Below is a small trained network, with its code and all its weights. Each question gives an input and a class and asks what happens when units are switched off, that is, made to give their printed mean instead of their output.

import numpy as np


def w(rows, s, z=0):
    codes = np.array(rows[::2]) - 128.0
    scale = np.full(codes.shape[1], s)
    scale[-1] = z or s
    return codes * scale


def norm(h):
    return h / np.sqrt((h * h).mean(-1, keepdims=True) + 1e-5)


def f(y):
    return y / 2 * (1 + np.tanh(0.7978845608 * (y + 0.044715 * y**3)))


def log_softmax(a):
    a = a - a.max(-1, keepdims=True)
    return a - np.log(np.exp(a).sum(-1, keepdims=True))


def net(x, mask):
    res = np.array(x, float).reshape(1, 8) / 4 @ E
    u = 0
    for l in range(3):
        y = f(norm(res) @ A[l][:, :-1].T + A[l][:, -1])
        res = res + np.where(mask[u : u + 6], y, B[l][:, -1]) @ B[l][:, :-1]
        u += 6
    return log_softmax(norm(res)[-1] @ U[:, :-1].T + U[:, -1])


A, B = {}, {}
E = w([
[84,162,59,134,76,165,80,138,149,154,50],'x0',
[127,127,128,128,129,126,125,129,129,131,129],'x1',
[124,130,130,130,130,127,128,130,132,128,130],'x2',
[130,131,131,129,129,131,132,130,133,131,128],'x3',
[60,1,108,81,134,210,142,126,163,126,123],'x4',
[127,127,130,131,125,129,126,126,124,132,129],'x5',
[73,131,91,108,127,144,228,192,56,186,181],'x6',
[126,126,132,130,124,130,126,128,123,128,127],'x7',
],0.0086)
A[0] = w([
[153,58,254,63,193,128,92,96,140,110,174,115],'0.n1',
[203,131,190,142,193,90,188,157,93,155,214,161],'0.n2',
[248,188,212,164,165,107,36,87,191,105,33,171],'0.n3',
[107,15,204,105,127,192,102,92,171,50,119,76],'0.n4',
[64,32,115,119,177,229,167,215,118,154,131,1],'0.n5',
[88,216,79,100,85,108,132,203,72,222,112,121],'0.n6',
],0.0041,0.0039)
B[0] = w([
[165,123,24,225,174,105,187,80,126,157,169,200],'0.n1',
[110,135,206,86,128,138,50,156,80,85,132,227],'0.n2',
[61,116,133,99,41,100,167,67,138,123,180,255],'0.n3',
[192,89,59,188,224,117,147,130,174,130,128,189],'0.n4',
[157,116,153,75,1,87,178,106,148,112,157,187],'0.n5',
[191,185,93,208,168,125,160,109,112,108,105,198],'0.n6',
],0.0064,0.0056)
A[1] = w([
[46,7,88,95,170,196,219,186,114,232,137,2],'1.n1',
[123,9,138,103,150,130,59,90,192,105,52,35],'1.n2',
[117,178,121,145,67,131,139,65,169,123,99,49],'1.n3',
[90,114,64,99,23,179,70,103,175,139,76,142],'1.n4',
[170,12,107,144,209,170,45,96,254,114,76,8],'1.n5',
[186,195,156,180,156,94,44,38,123,89,130,71],'1.n6',
],0.0051,0.0016)
B[1] = w([
[116,157,131,142,66,46,1,71,224,74,108,254],'1.n1',
[117,175,148,121,185,181,218,183,58,187,190,180],'1.n2',
[84,79,82,124,92,90,126,206,187,133,117,165],'1.n3',
[95,179,171,71,96,69,95,219,104,161,72,205],'1.n4',
[166,173,176,142,232,125,169,122,75,208,78,217],'1.n5',
[85,35,74,62,110,183,168,155,148,142,120,222],'1.n6',
],0.0067,0.0049)
A[2] = w([
[121,25,189,69,100,97,131,50,166,70,243,51],'2.n1',
[134,211,84,124,225,184,135,130,83,222,29,96],'2.n2',
[164,148,223,80,182,177,128,233,37,118,132,57],'2.n3',
[140,180,158,146,23,49,115,126,117,138,84,200],'2.n4',
[208,96,169,171,234,110,164,121,70,138,139,154],'2.n5',
[94,154,241,107,191,255,79,150,96,218,40,2],'2.n6',
],0.0054,0.0029)
B[2] = w([
[221,224,171,196,116,152,118,78,2,26,187,254],'2.n1',
[163,136,142,193,111,134,137,110,92,62,247,191],'2.n2',
[22,61,179,64,169,38,158,183,173,201,127,167],'2.n3',
[120,47,132,102,199,194,109,140,161,133,111,228],'2.n4',
[82,82,67,67,88,187,73,142,228,200,7,217],'2.n5',
[115,145,226,65,139,2,187,189,2,79,233,142],'2.n6',
],0.0067,0.007)
U = w([
[187,120,178,134,101,120,108,61,87,8,222,189],'0',
[74,124,196,78,194,63,163,217,89,192,152,197],'1',
[56,136,78,90,30,119,68,162,226,129,49,156],'2',
[152,226,45,246,150,183,168,172,82,137,131,4],'3',
[199,72,104,165,231,176,160,62,189,178,91,67],'4',
],0.011,0.002)

Each question gives the input, the list of numbers given to net, and the class t.
The units are the neurons (one row each of A and B). Each row of codes is followed by its name. A weight is (code - 128) times the scale printed after its matrix; where a second scale follows, it is the last column's (A, B and U).
mask holds one flag per neuron, layer by layer. A switched-off neuron (its flag False) gives its mean, the last column of its row in B, instead of its output. The means were averaged over made-up inputs and are rounded, as every weight is.
A unit's drop is (log p(t) with every unit on - log p(t) with that unit switched off) / (log p(t) with every unit on - log p(t) with every unit switched off).
The circuit of an input: a set's keep is (log p(t) with only the set's units on - log p(t) with every unit switched off) / (log p(t) with every unit on - log p(t) with every unit switched off). Starting from the 12 units with the biggest drops (on a tie, the unit counted first), units are removed one at a time, each time the one whose removal leaves the highest keep (on an exact tie, the one counted first), for as long as the keep stays at least 0.8.
units of the circuit, in order: the units of the circuit, biggest drop first
most important unit: the unit with the biggest drop
top k neurons: the k neurons with the biggest drops, biggest first
top k neurons in layer l: the k neurons of layer l with the biggest drops, biggest first
drop when u is switched off: that unit's drop, to one decimal
input [-3,1,4,3,2,3,0,4], class 4: top 3 neurons in layer 0 => 0.n4, 0.n3, 0.n1
input [1,-2,3,-7,6,7,-2,5], class 1: units of the circuit, in order => 1.n5, 2.n6
input [2,6,7,8,8,-2,0,0], class 1: most important unit => 1.n5
input [0,-1,-1,-5,1,-5,7,-5], class 0: units of the circuit, in order => 2.n5, 1.n1
input [1,-6,-7,2,8,4,6,-5], class 2: top 2 neurons in layer 2 => 2.n2, 2.n6
input [-6,7,4,3,2,-3,0,2], class 4: units of the circuit, in order => 0.n1, 2.n5
input [0,-4,8,8,3,8,-6,1], class 4: top 2 neurons => 0.n4, 0.n1
input [0,2,0,-2,-8,3,7,2], class 1: top 2 neurons => 2.n3, 0.n1
input [-5,6,-6,2,0,5,1,7], class 1: top 2 neurons in layer 0 => 0.n2, 0.n3
input [1,6,1,-5,0,1,-5,4], class 2: top 3 neurons => 0.n3, 1.n4, 1.n3
input [-3,-2,-7,2,-5,6,1,3], class 1: top 2 neurons => 1.n1, 2.n3
input [-5,-8,-1,7,1,-8,6,6], class 0: top 3 neurons => 1.n1, 1.n5, 2.n1
input [1,-1,-1,-3,-7,-3,0,8], class 2: top 2 neurons => 2.n1, 0.n3
input [1,3,-3,5,4,-2,8,1], class 2: units of the circuit, in order => 1.n1
input [0,7,8,1,-4,7,1,4], class 1: top 4 neurons => 1.n1, 0.n1, 2.n5, 2.n1
input [-6,7,-7,1,1,-1,-4,-3], class 4: top 2 neurons => 0.n4, 2.n5
input [1,2,4,8,3,-4,-7,7], class 1: top 2 neurons in layer 1 => 1.n5, 1.n2
input [5,2,3,-2,-6,6,0,5], class 2: top 2 neurons in layer 1 => 1.n5, 1.n3
input [-3,7,-6,-2,1,3,-3,-4], class 4: drop when 0.n4 is switched off => 0.5
input [-1,2,-6,1,5,2,6,7], class 0: most important unit => 2.n1
input [-1,-2,0,-2,6,-3,8,2], class 0: drop when 2.n1 is switched off => 0.2
input [1,-5,4,-3,-5,8,0,3], class 2: drop when 2.n1 is switched off => 1.2
